Below are the code and all the weights of a small trained network. Each question names an input and a class and asks about switching units off, where a switched-off unit gives its printed mean instead of its output.

import numpy as np


def w(rows, s, z=0):
    codes = np.array(rows[::2]) - 128.0
    scale = np.full(codes.shape[1], s)
    scale[-1] = z or s
    return codes * scale


def norm(h):
    return h / np.sqrt((h * h).mean(-1, keepdims=True) + 1e-5)


def f(y):
    return y / 2 * (1 + np.tanh(0.7978845608 * (y + 0.044715 * y**3)))


def log_softmax(a):
    a = a - a.max(-1, keepdims=True)
    return a - np.log(np.exp(a).sum(-1, keepdims=True))


def net(x, mask):
    res = np.array(x, float).reshape(1, 3) / 4 @ E
    u = 0
    for l in range(4):
        y = f(norm(res) @ A[l][:, :-1].T + A[l][:, -1])
        res = res + np.where(mask[u : u + 3], y, B[l][:, -1]) @ B[l][:, :-1]
        u += 3
    return log_softmax(norm(res)[-1] @ U[:, :-1].T + U[:, -1])


A, B = {}, {}
E = w([
[106,56,126,153,146,161,140,71,72,1,68],'x0',
[103,128,28,94,145,179,169,207,89,70,195],'x1',
[105,135,130,72,68,184,92,105,29,131,152],'x2',
],0.009)
A[0] = w([
[121,160,45,107,140,136,168,250,169,131,215,30],'0.n0',
[121,149,44,37,106,183,145,230,44,130,236,253],'0.n1',
[123,185,124,100,140,93,125,173,216,243,164,56],'0.n2',
],0.015,0.004)
B[0] = w([
[101,143,127,86,243,64,143,122,183,101,14,211],'0.n0',
[67,202,70,61,107,180,82,47,101,139,169,254],'0.n1',
[248,143,120,180,64,69,131,98,112,167,247,201],'0.n2',
],0.011,0.027)
A[1] = w([
[176,104,154,212,102,114,166,250,170,162,156,91],'1.n0',
[140,68,84,187,142,142,173,163,99,18,139,60],'1.n1',
[103,163,115,81,120,139,113,171,107,170,147,4],'1.n2',
],0.023,0.0021)
B[1] = w([
[140,2,142,116,95,154,176,144,104,159,163,243],'1.n0',
[122,181,140,134,92,117,181,70,129,66,100,243],'1.n1',
[125,95,143,170,92,173,110,176,148,133,125,254],'1.n2',
],0.021,0.0079)
A[2] = w([
[148,176,174,148,124,92,168,153,182,151,103,64],'2.n0',
[85,173,85,125,143,144,144,143,182,117,99,141],'2.n1',
[143,162,218,110,84,89,106,84,149,250,135,247],'2.n2',
],0.02,0.0012)
B[2] = w([
[105,95,141,59,97,154,120,84,43,156,121,163],'2.n0',
[156,2,214,131,101,101,135,196,103,106,142,226],'2.n1',
[115,117,178,141,129,109,70,159,81,220,28,247],'2.n2',
],0.0097,0.014)
A[3] = w([
[82,154,55,119,187,210,167,184,99,42,179,21],'3.n0',
[135,167,64,140,236,83,196,189,193,37,103,8],'3.n1',
[189,250,121,169,86,109,87,162,162,209,230,28],'3.n2',
],0.021,0.0012)
B[3] = w([
[126,136,185,58,51,145,138,117,109,142,223,248],'3.n0',
[137,46,124,130,220,146,112,229,144,65,160,203],'3.n1',
[157,225,53,242,184,92,172,164,248,103,117,255],'3.n2',
],0.014,0.012)
U = w([
[93,72,135,37,243,101,120,216,170,38,169,119],'0',
[216,6,149,189,99,79,185,185,156,236,205,96],'1',
[23,167,132,5,66,214,67,137,120,126,240,173],'2',
[81,129,129,203,75,215,78,222,153,170,117,4],'3',
[97,105,195,128,75,133,211,70,97,1,89,158],'4',
[149,240,50,162,192,56,103,156,226,178,162,139],'5',
[98,90,212,125,114,108,79,133,66,211,35,112],'6',
],0.0099,0.0039)

Each question gives the input, the list of numbers given to net, and the class t.
The units are the neurons (one row each of A and B). Each row of codes is followed by its name. A weight is (code - 128) times the scale printed after its matrix; where a second scale follows, it is the last column's (A, B and U).
mask holds one flag per neuron, layer by layer. A switched-off neuron (its flag False) gives its mean, the last column of its row in B, instead of its output. The means were averaged over made-up inputs and are rounded, as every weight is.
A unit's drop is (log p(t) with every unit on - log p(t) with that unit switched off) / (log p(t) with every unit on - log p(t) with every unit switched off).
The circuit of an input: a set's keep is (log p(t) with only the set's units on - log p(t) with every unit switched off) / (log p(t) with every unit on - log p(t) with every unit switched off). Starting from all 12 units, units are removed one at a time, each time the one whose removal leaves the highest keep (on an exact tie, the one counted first), for as long as the keep stays at least 0.8.
circuit, biggest first: the units of the circuit, biggest drop first
unit that matters most: the unit with the biggest drop
k most important neurons: the k neurons with the biggest drops, biggest first
k most important neurons of layer l: the k neurons of layer l with the biggest drops, biggest first
drop of u: that unit's drop, to one decimal
input [-7,7,3], class 5: most important neuron	[0.n2]
input [-2,-2,7], class 3: circuit, biggest first	[1.n2, 3.n0]
input [4,1,-5], class 4: circuit, biggest first	[0.n1, 0.n0, 1.n1]
input [3,-1,-5], class 4: circuit, biggest first	[0.n1, 0.n2, 0.n0, 1.n1]
input [-5,8,-7], class 0: circuit, biggest first	[0.n0, 3.n1]
input [2,-1,-6], class 4: circuit, biggest first	[0.n2, 0.n1, 1.n1, 0.n0]
input [-1,-8,2], class 6: 2 most important neurons	[2.n2, 0.n1]
input [6,-8,-3], class 6: 2 most important neurons	[0.n2, 1.n1]
input [-2,-4,7], class 3: 2 most important neurons	[0.n0, 1.n2]
input [5,-7,5], class 6: 3 most important neurons	[0.n1, 1.n1, 0.n0]
input [2,0,-2], class 4: 2 most important neurons	[0.n1, 0.n2]
input [8,-8,8], class 6: 4 most important neurons	[1.n1, 0.n1, 0.n0, 3.n2]
input [2,-5,1], class 6: 2 most important neurons	[0.n2, 0.n1]
input [6,-7,-3], class 6: 4 most important neurons	[0.n2, 3.n2, 1.n1, 1.n0]
input [3,-5,-3], class 6: unit that matters most	0.n2
input [4,-2,3], class 4: 3 most important neurons	[0.n1, 0.n0, 0.n2]
input [-5,0,-3], class 1: 2 most important neurons	[0.n1, 0.n2]
input [5,-6,7], class 6: 3 most important neurons	[0.n1, 0.n0, 1.n1]
input [3,-1,3], class 4: 2 most important neurons	[0.n1, 0.n0]
input [-6,-5,4], class 1: most important neuron	[0.n1]
input [2,-1,-4], class 4: circuit, biggest first	[0.n1, 0.n2, 0.n0, 1.n1]
input [-7,-5,0], class 1: drop of 0.n1	3.3
input [-1,-5,-8], class 1: drop of 1.n0	0.5
input [-6,-2,0], class 1: drop of 1.n0	1.9
input [-5,-3,6], class 5: drop of 0.n0	0.0
input [7,-8,6], class 6: 2 most important neurons of layer 0	[0.n1, 0.n0]
input [1,-7,4], class 6: most important neuron of layer 0	[0.n1]
